Here is a tiny trained network, its code and every weight. The questions are about switching its units off for an input and a target symbol, where a switched-off unit gives its printed mean instead of its output.

import numpy as np


def w(rows, s, z=0):
    codes = np.array(rows[::2]) - 128.0
    scale = np.full(codes.shape[1], s)
    scale[-1] = z or s
    return codes * scale


def f(y):
    return np.maximum(y, 0)


def softmax(a):
    e = np.exp(a - a.max(-1, keepdims=True))
    return e / e.sum(-1, keepdims=True)


def log_softmax(a):
    a = a - a.max(-1, keepdims=True)
    return a - np.log(np.exp(a).sum(-1, keepdims=True))


def net(x, mask):
    ids = ['ΘΦΩαβγδεημξπστψ'.index(c) for c in x.split()]
    T = len(ids)
    res = E[ids] + P[:T]
    r = res
    for j in range(3):
        rows = slice(3 * j, 3 * j + 3)
        q, k, v = (r @ M[0][rows].T for M in (Q, K, V))
        z = softmax(np.where(np.tri(T) > 0, q @ k.T / 3**0.5, -1e9)) @ v
        o = O[0][rows]
        res = res + np.where(mask[j], z, o[:, -1]) @ o[:, :-1]
    y = f(res @ A[0][:, :-1].T + A[0][:, -1])
    res = res + np.where(mask[3:15], y, B[0][:, -1]) @ B[0][:, :-1]
    return log_softmax(res[-1] @ U[:, :-1].T + U[:, -1])


Q, K, V, O, A, B = {}, {}, {}, {}, {}, {}
E = w([
[199,191,181],'Θ',
[60,107,126],'Φ',
[71,131,173],'Ω',
[59,110,131],'α',
[166,235,144],'β',
[162,225,102],'γ',
[30,127,150],'δ',
[25,112,111],'ε',
[61,89,87],'η',
[204,144,133],'μ',
[80,115,146],'ξ',
[92,103,115],'π',
[165,184,7],'σ',
[195,146,85],'τ',
[161,228,104],'ψ',
],0.013)
P = w([
[153,6,171],'0',
[70,201,107],'1',
[84,190,100],'2',
[88,188,84],'3',
[89,187,70],'4',
[93,187,61],'5',
[92,191,59],'6',
[93,192,51],'7',
[95,193,50],'8',
[94,194,49],'9',
[95,195,48],'10',
[93,194,41],'11',
],0.011)
Q[0] = w([
[153,90,114],'h1',
[143,186,93],'h1',
[208,140,143],'h1',
[91,105,69],'h2',
[1,60,145],'h2',
[220,159,122],'h2',
[63,114,115],'h3',
[85,159,118],'h3',
[91,104,78],'h3',
],0.018)
K[0] = w([
[59,131,42],'h1',
[194,121,87],'h1',
[138,219,88],'h1',
[128,48,135],'h2',
[31,93,170],'h2',
[202,160,73],'h2',
[160,8,133],'h3',
[126,87,195],'h3',
[246,65,147],'h3',
],0.013)
V[0] = w([
[59,166,88],'h1',
[8,134,129],'h1',
[247,124,123],'h1',
[190,217,100],'h2',
[22,64,108],'h2',
[137,20,160],'h2',
[169,111,2],'h3',
[69,144,223],'h3',
[156,111,4],'h3',
],0.01)
O[0] = w([
[128,94,211,118],'h1',
[117,175,220,93],'h1',
[137,80,47,164],'h1',
[163,112,65,129],'h2',
[57,126,172,253],'h2',
[121,176,194,26],'h2',
[72,15,119,163],'h3',
[159,248,152,104],'h3',
[68,30,123,166],'h3',
],0.011,0.0035)
A[0] = w([
[73,167,76,92],'n1',
[51,68,96,105],'n2',
[219,97,187,181],'n3',
[111,111,187,71],'n4',
[182,62,70,8],'n5',
[154,210,181,24],'n6',
[254,155,111,101],'n7',
[173,179,54,145],'n8',
[165,75,180,166],'n9',
[41,126,163,138],'n10',
[129,52,165,58],'n11',
[92,122,184,32],'n12',
],0.0083,0.014)
B[0] = w([
[151,184,134,178],'n1',
[174,113,142,251],'n2',
[82,239,10,145],'n3',
[160,79,156,154],'n4',
[123,150,198,193],'n5',
[225,126,55,192],'n6',
[139,39,159,181],'n7',
[88,118,119,241],'n8',
[92,210,65,146],'n9',
[115,103,174,254],'n10',
[46,211,2,143],'n11',
[196,39,130,156],'n12',
],0.014,0.011)
U = w([
[160,136,28,211],'Θ',
[211,7,121,98],'Φ',
[136,138,161,208],'Ω',
[64,212,56,22],'α',
[205,53,191,6],'β',
[146,146,156,213],'γ',
[55,188,104,198],'δ',
[25,181,154,136],'ε',
[169,200,75,22],'η',
[93,122,143,200],'μ',
[90,118,145,205],'ξ',
[236,121,126,17],'π',
[38,99,121,3],'σ',
[81,76,200,34],'τ',
[113,194,125,196],'ψ',
],0.011,0.0068)

Each question gives the input, a string of symbols that net reads in full, and the target symbol t.
The units are the heads (3 rows each of Q, K, V and O) and the neurons (one row each of A and B). Each row of codes is followed by its name. A weight is (code - 128) times the scale printed after its matrix; where a second scale follows, it is the last column's (O, A, B and U).
mask holds one flag per unit, heads first, then neurons. A switched-off unit (its flag False) gives its mean, the last column of its rows in O or B, instead of its output. The means were averaged over made-up inputs and are rounded, as every weight is.
A unit's drop is (log p(t) with every unit on - log p(t) with that unit switched off) / (log p(t) with every unit on - log p(t) with every unit switched off).
The circuit of an input: a set's keep is (log p(t) with only the set's units on - log p(t) with every unit switched off) / (log p(t) with every unit on - log p(t) with every unit switched off). Starting from the 12 units with the biggest drops (on a tie, the unit counted first), units are removed one at a time, each time the one whose removal leaves the highest keep (on an exact tie, the one counted first), for as long as the keep stays at least 0.8.
circuit, biggest first: the units of the circuit, biggest drop first
most important unit: the unit with the biggest drop
k most important neurons: the k neurons with the biggest drops, biggest first
which heads matter: for each layer, one digit per head in row order, 1 if its drop is at least 0.15 and else 0, layers parted by /
input σ ε ψ Φ α Θ μ η τ β, target Θ: circuit, biggest first -> [h2]
input π γ δ, target ε: which heads matter -> 011
input μ α β ε σ ψ Θ ψ π τ ε, target Θ: which heads matter -> 100
input ξ ξ γ τ α Ω σ μ, target Θ: 3 most important neurons -> [n3; n10; n9]
input σ ψ ψ α, target σ: circuit, biggest first -> [n11; h3]
input τ ξ σ Θ π τ Φ η τ ε ξ, target Φ: circuit, biggest first -> [h3; n2]
input ξ ψ ε γ τ Ω η Φ Ω π η, target ψ: circuit, biggest first -> [h3; h2; n6]
input δ Ω Θ η Φ γ τ α π, target π: 2 most important neurons -> [n6; n12]
input π Φ τ ε, target ε: circuit, biggest first -> [h2; n6]
input δ η Φ δ τ ε δ, target π: which heads matter -> 111
input π τ η ξ δ μ ξ τ π β η, target ε: which heads matter -> 010
input τ π δ μ τ η, target Φ: circuit, biggest first -> [h3; n2]
input δ τ π β η α α, target π: which heads matter -> 111
input ξ τ δ ε Ω Φ Ω ξ Φ τ ε, target ψ: most important unit -> h3
input Ω τ ε, target η: which heads matter -> 001
input Ω τ ε γ ε δ, target η: circuit, biggest first -> [h3; n6]
input η ε γ ψ γ α Θ, target Θ: which heads matter -> 110
input ε σ π π Ω, target β: 4 most important neurons -> [n6; n12; n10; n4]
input τ β η Ω, target Φ: circuit, biggest first -> [h3; h1]
input η δ τ η η, target τ: which heads matter -> 010
input η Φ α, target τ: most important unit -> h2
input η τ δ τ η ε π τ μ ε σ ξ, target τ: which heads matter -> 110
